Below are the code and all the weights of a small trained network. Each question names an input and a target symbol and asks about switching units off, where a switched-off unit gives its printed mean instead of its output.

import numpy as np


def w(rows, s, z=0):
    codes = np.array(rows[::2]) - 128.0
    scale = np.full(codes.shape[1], s)
    scale[-1] = z or s
    return codes * scale


def f(y):
    return y / 2 * (1 + np.tanh(0.7978845608 * (y + 0.044715 * y**3)))


def softmax(a):
    e = np.exp(a - a.max(-1, keepdims=True))
    return e / e.sum(-1, keepdims=True)


def log_softmax(a):
    a = a - a.max(-1, keepdims=True)
    return a - np.log(np.exp(a).sum(-1, keepdims=True))


def net(x, mask):
    ids = ['αδεζξπφ'.index(c) for c in x.split()]
    T = len(ids)
    res = E[ids] + P[:T]
    u = 0
    for l in range(2):
        q, k, v = (res @ M[l].T for M in (Q, K, V))
        z = softmax(np.where(np.tri(T) > 0, q @ k.T / 3**0.5, -1e9)) @ v
        res = res + np.where(mask[u], z, O[l][:, -1]) @ O[l][:, :-1]
        u += 1
        y = f(res @ A[l][:, :-1].T + A[l][:, -1])
        res = res + np.where(mask[u : u + 16], y, B[l][:, -1]) @ B[l][:, :-1]
        u += 16
    return log_softmax(res[-1] @ U[:, :-1].T + U[:, -1])


Q, K, V, O, A, B = {}, {}, {}, {}, {}, {}
E = w([
[66,202,150,162,19,201,151,16,110],'α',
[105,202,125,165,165,182,184,18,218],'δ',
[171,171,141,176,225,191,53,96,247],'ε',
[223,110,172,146,87,228,128,92,193],'ζ',
[112,126,105,59,3,165,139,121,159],'ξ',
[119,160,134,133,63,207,31,174,162],'π',
[49,219,39,106,82,146,216,178,189],'φ',
],0.0078)
P = w([
[114,108,98,129,158,185,154,139,143],'0',
[126,109,126,112,171,148,169,146,141],'1',
[144,147,19,116,117,162,54,43,113],'2',
[113,117,128,123,158,203,177,135,145],'3',
[158,121,136,156,140,74,156,171,150],'4',
[142,131,56,87,65,119,73,21,162],'5',
[113,139,106,135,126,200,216,169,158],'6',
[182,140,160,171,108,38,149,186,153],'7',
[167,81,73,73,79,85,89,10,203],'8',
[124,148,130,149,105,195,179,167,170],'9',
],0.013)
Q[0] = w([
[116,141,98,161,112,255,168,86,182],'L0H1',
[155,218,167,203,62,164,193,198,141],'L0H1',
[167,174,9,110,59,64,63,77,171],'L0H1',
],0.051)
K[0] = w([
[133,151,171,113,139,3,179,134,108],'L0H1',
[172,156,183,212,83,4,97,135,129],'L0H1',
[102,154,40,150,123,130,183,210,140],'L0H1',
],0.054)
V[0] = w([
[215,107,122,123,190,177,74,213,168],'L0H1',
[68,182,131,145,229,110,106,148,176],'L0H1',
[197,150,127,184,173,127,219,2,140],'L0H1',
],0.015)
O[0] = w([
[28,23,162,110,86,129,122,116,161,177],'L0H1',
[128,223,189,137,67,110,82,167,208,255],'L0H1',
[167,101,2,209,42,154,169,171,142,232],'L0H1',
],0.0074,0.0036)
A[0] = w([
[167,96,95,140,96,145,8,70,96,110],'L0N1',
[90,93,85,102,184,77,112,82,112,72],'L0N2',
[144,112,139,130,211,167,138,176,75,103],'L0N3',
[126,110,118,121,123,119,105,180,73,25],'L0N4',
[85,127,104,162,158,87,100,129,67,68],'L0N5',
[141,112,142,128,154,92,90,135,57,39],'L0N6',
[84,98,168,129,143,146,161,123,113,2],'L0N7',
[101,139,96,116,193,142,110,142,68,92],'L0N8',
[113,139,130,152,225,107,149,159,82,57],'L0N9',
[143,127,109,133,147,109,83,151,71,90],'L0N10',
[133,98,104,218,156,75,108,123,106,94],'L0N11',
[163,152,101,129,188,178,177,167,46,95],'L0N12',
[106,138,136,168,159,103,121,150,82,113],'L0N13',
[180,91,106,102,107,116,89,70,51,4],'L0N14',
[134,177,162,139,152,118,135,182,68,92],'L0N15',
[134,152,109,37,116,69,92,92,145,39],'L0N16',
],0.012,0.0064)
B[0] = w([
[105,107,158,168,145,113,127,23,105,253],'L0N1',
[127,122,164,157,115,123,120,66,131,129],'L0N2',
[105,116,97,99,95,92,170,94,95,135],'L0N3',
[116,126,101,72,75,137,87,183,156,106],'L0N4',
[114,159,133,128,104,98,131,129,135,109],'L0N5',
[144,147,116,128,145,96,143,156,138,119],'L0N6',
[150,67,141,150,151,38,111,150,138,129],'L0N7',
[186,124,178,175,93,150,173,135,100,124],'L0N8',
[130,96,65,99,174,160,108,191,185,118],'L0N9',
[107,118,146,109,128,134,115,159,154,109],'L0N10',
[124,131,161,71,106,120,153,125,142,130],'L0N11',
[117,128,192,207,150,90,112,29,87,177],'L0N12',
[143,99,138,115,113,130,106,98,153,105],'L0N13',
[157,129,150,108,83,150,127,176,247,129],'L0N14',
[142,71,161,145,91,169,98,92,131,127],'L0N15',
[149,92,50,140,141,149,136,133,174,221],'L0N16',
],0.015,0.0044)
Q[1] = w([
[132,133,101,134,126,92,168,180,151],'L1H1',
[112,51,177,51,152,145,66,207,72],'L1H1',
[111,153,67,254,64,203,153,84,163],'L1H1',
],0.054)
K[1] = w([
[155,139,97,161,116,118,164,109,131],'L1H1',
[141,72,138,65,150,138,154,74,90],'L1H1',
[174,172,156,128,101,84,170,254,184],'L1H1',
],0.059)
V[1] = w([
[85,155,98,121,100,124,86,118,105],'L1H1',
[105,170,140,105,130,43,118,130,133],'L1H1',
[2,144,54,142,115,55,99,139,60],'L1H1',
],0.0049)
O[1] = w([
[145,174,77,99,223,134,160,188,172,135],'L1H1',
[125,106,170,249,216,174,110,60,98,24],'L1H1',
[204,208,221,129,156,136,193,89,23,2],'L1H1',
],0.0019,0.0017)
A[1] = w([
[71,36,100,135,176,215,186,158,104,74],'L1N1',
[157,166,126,44,168,165,51,100,108,112],'L1N2',
[166,128,149,112,158,82,115,122,49,63],'L1N3',
[127,180,30,37,150,97,49,155,72,97],'L1N4',
[150,188,178,62,182,147,127,154,99,69],'L1N5',
[100,107,142,42,224,215,171,114,24,143],'L1N6',
[86,108,170,128,103,185,108,168,185,6],'L1N7',
[76,103,194,54,158,170,178,151,110,77],'L1N8',
[169,175,93,115,143,227,139,179,49,105],'L1N9',
[113,211,165,48,194,243,148,197,111,147],'L1N10',
[114,202,64,111,149,253,66,182,130,51],'L1N11',
[147,114,120,69,140,85,121,124,74,76],'L1N12',
[77,104,225,29,151,122,118,132,133,99],'L1N13',
[102,108,74,95,164,149,64,203,72,121],'L1N14',
[170,197,107,79,181,179,90,178,40,98],'L1N15',
[223,216,106,127,179,118,133,141,48,112],'L1N16',
],0.011,0.013)
B[1] = w([
[134,72,130,170,110,119,87,168,87,215],'L1N1',
[109,99,127,121,88,112,143,103,99,139],'L1N2',
[128,133,105,90,114,182,140,169,143,147],'L1N3',
[146,116,135,153,97,132,175,158,164,136],'L1N4',
[121,88,107,128,69,92,105,82,135,130],'L1N5',
[126,137,109,74,150,54,205,139,139,210],'L1N6',
[3,142,140,103,141,82,153,105,144,171],'L1N7',
[135,120,120,186,170,131,117,86,160,147],'L1N8',
[131,127,120,122,138,106,117,98,139,170],'L1N9',
[148,162,171,106,135,154,80,183,114,255],'L1N10',
[156,96,133,123,124,122,148,105,164,246],'L1N11',
[112,160,151,152,85,126,117,149,138,123],'L1N12',
[169,159,107,227,188,148,153,161,149,152],'L1N13',
[129,152,118,151,116,129,138,109,113,120],'L1N14',
[122,119,140,156,138,132,105,115,116,127],'L1N15',
[65,114,128,101,147,128,75,111,127,168],'L1N16',
],0.019,0.0049)
U = w([
[76,175,64,203,119,135,118,4,33,169],'α',
[141,143,36,188,65,140,188,45,150,120],'δ',
[10,138,124,194,98,102,181,114,123,2],'ε',
[86,77,104,214,97,111,166,140,32,110],'ζ',
[105,137,118,153,142,66,234,99,31,165],'ξ',
[88,146,114,231,167,116,172,116,97,18],'π',
[115,181,166,151,108,134,149,141,62,237],'φ',
],0.003,0.0044)

Each question gives the input, a string of symbols that net reads in full, and the target symbol t.
The units are the heads (3 rows each of Q, K, V and O) and the neurons (one row each of A and B). Each row of codes is followed by its name. A weight is (code - 128) times the scale printed after its matrix; where a second scale follows, it is the last column's (O, A, B and U).
mask holds one flag per unit, layer by layer, with each layer's heads first. A switched-off unit (its flag False) gives its mean, the last column of its rows in O or B, instead of its output. The means were averaged over made-up inputs and are rounded, as every weight is.
A unit's drop is (log p(t) with every unit on - log p(t) with that unit switched off) / (log p(t) with every unit on - log p(t) with every unit switched off).
The circuit of an input: a set's keep is (log p(t) with only the set's units on - log p(t) with every unit switched off) / (log p(t) with every unit on - log p(t) with every unit switched off). Starting from the 12 units with the biggest drops (on a tie, the unit counted first), units are removed one at a time, each time the one whose removal leaves the highest keep (on an exact tie, the one counted first), for as long as the keep stays at least 0.8.
circuit, biggest first: the units of the circuit, biggest drop first
most important unit: the unit with the biggest drop
top k neurons: the k neurons with the biggest drops, biggest first
top k neurons in layer l: the k neurons of layer l with the biggest drops, biggest first
drop of u: that unit's drop, to one decimal
input ξ φ α ξ ε ξ δ, target ε: most important unit	L0H1
input φ ε δ ξ, target ε: circuit, biggest first	[L0H1 L1N7]
input φ φ φ φ δ ξ ζ, target δ: circuit, biggest first	[L0H1 L1N11 L0N1]
input ξ δ ξ ξ ε φ, target α: circuit, biggest first	[L0H1 L0N12 L1N16]
input φ ξ ζ π π, target π: circuit, biggest first	[L0H1 L1N13]
input α φ δ φ α, target α: circuit, biggest first	[L0H1 L1N16 L0N12]
input α ζ φ ξ π ζ ξ, target π: top 2 neurons	[L1N13 L1N8]
input φ ζ ζ ε, target ζ: circuit, biggest first	[L0H1 L1N1]
input φ ξ ξ ξ, target ξ: circuit, biggest first	[L0H1 L1N6]
input ζ φ ξ φ φ, target φ: top 2 neurons	[L0N1 L0N12]
input ε ξ π ζ π ξ α, target π: circuit, biggest first	[L0H1 L1N13 L1N8]
input α φ φ α, target φ: top 2 neurons	[L1N10 L0N1]
input ζ φ ξ φ ε ε φ α, target α: circuit, biggest first	[L0H1 L1N16]
input φ φ ξ φ ζ ζ ξ ε, target ε: circuit, biggest first	[L0H1 L1N7 L0N1]
input φ δ φ α ξ ζ φ π ξ ε, target π: top neuron	[L1N13]
input φ ξ φ π, target ξ: top 2 neurons	[L1N6 L0N3]
input ζ φ φ, target δ: top 2 neurons in layer 0	[L0N12 L0N16]
input α φ δ α ξ ξ α δ ξ δ, target δ: top 2 neurons	[L1N11 L0N1]
input ξ φ δ φ ξ δ ζ, target ξ: drop of L0H1	1.4
input ε δ φ δ φ α φ, target φ: drop of L0N1	0.1
input φ ξ ξ α π φ, target δ: most important unit	L0N16
input φ δ ε δ, target δ: drop of L1N11	0.2
input ζ φ δ φ δ ξ α, target δ: drop of L1N11	0.2
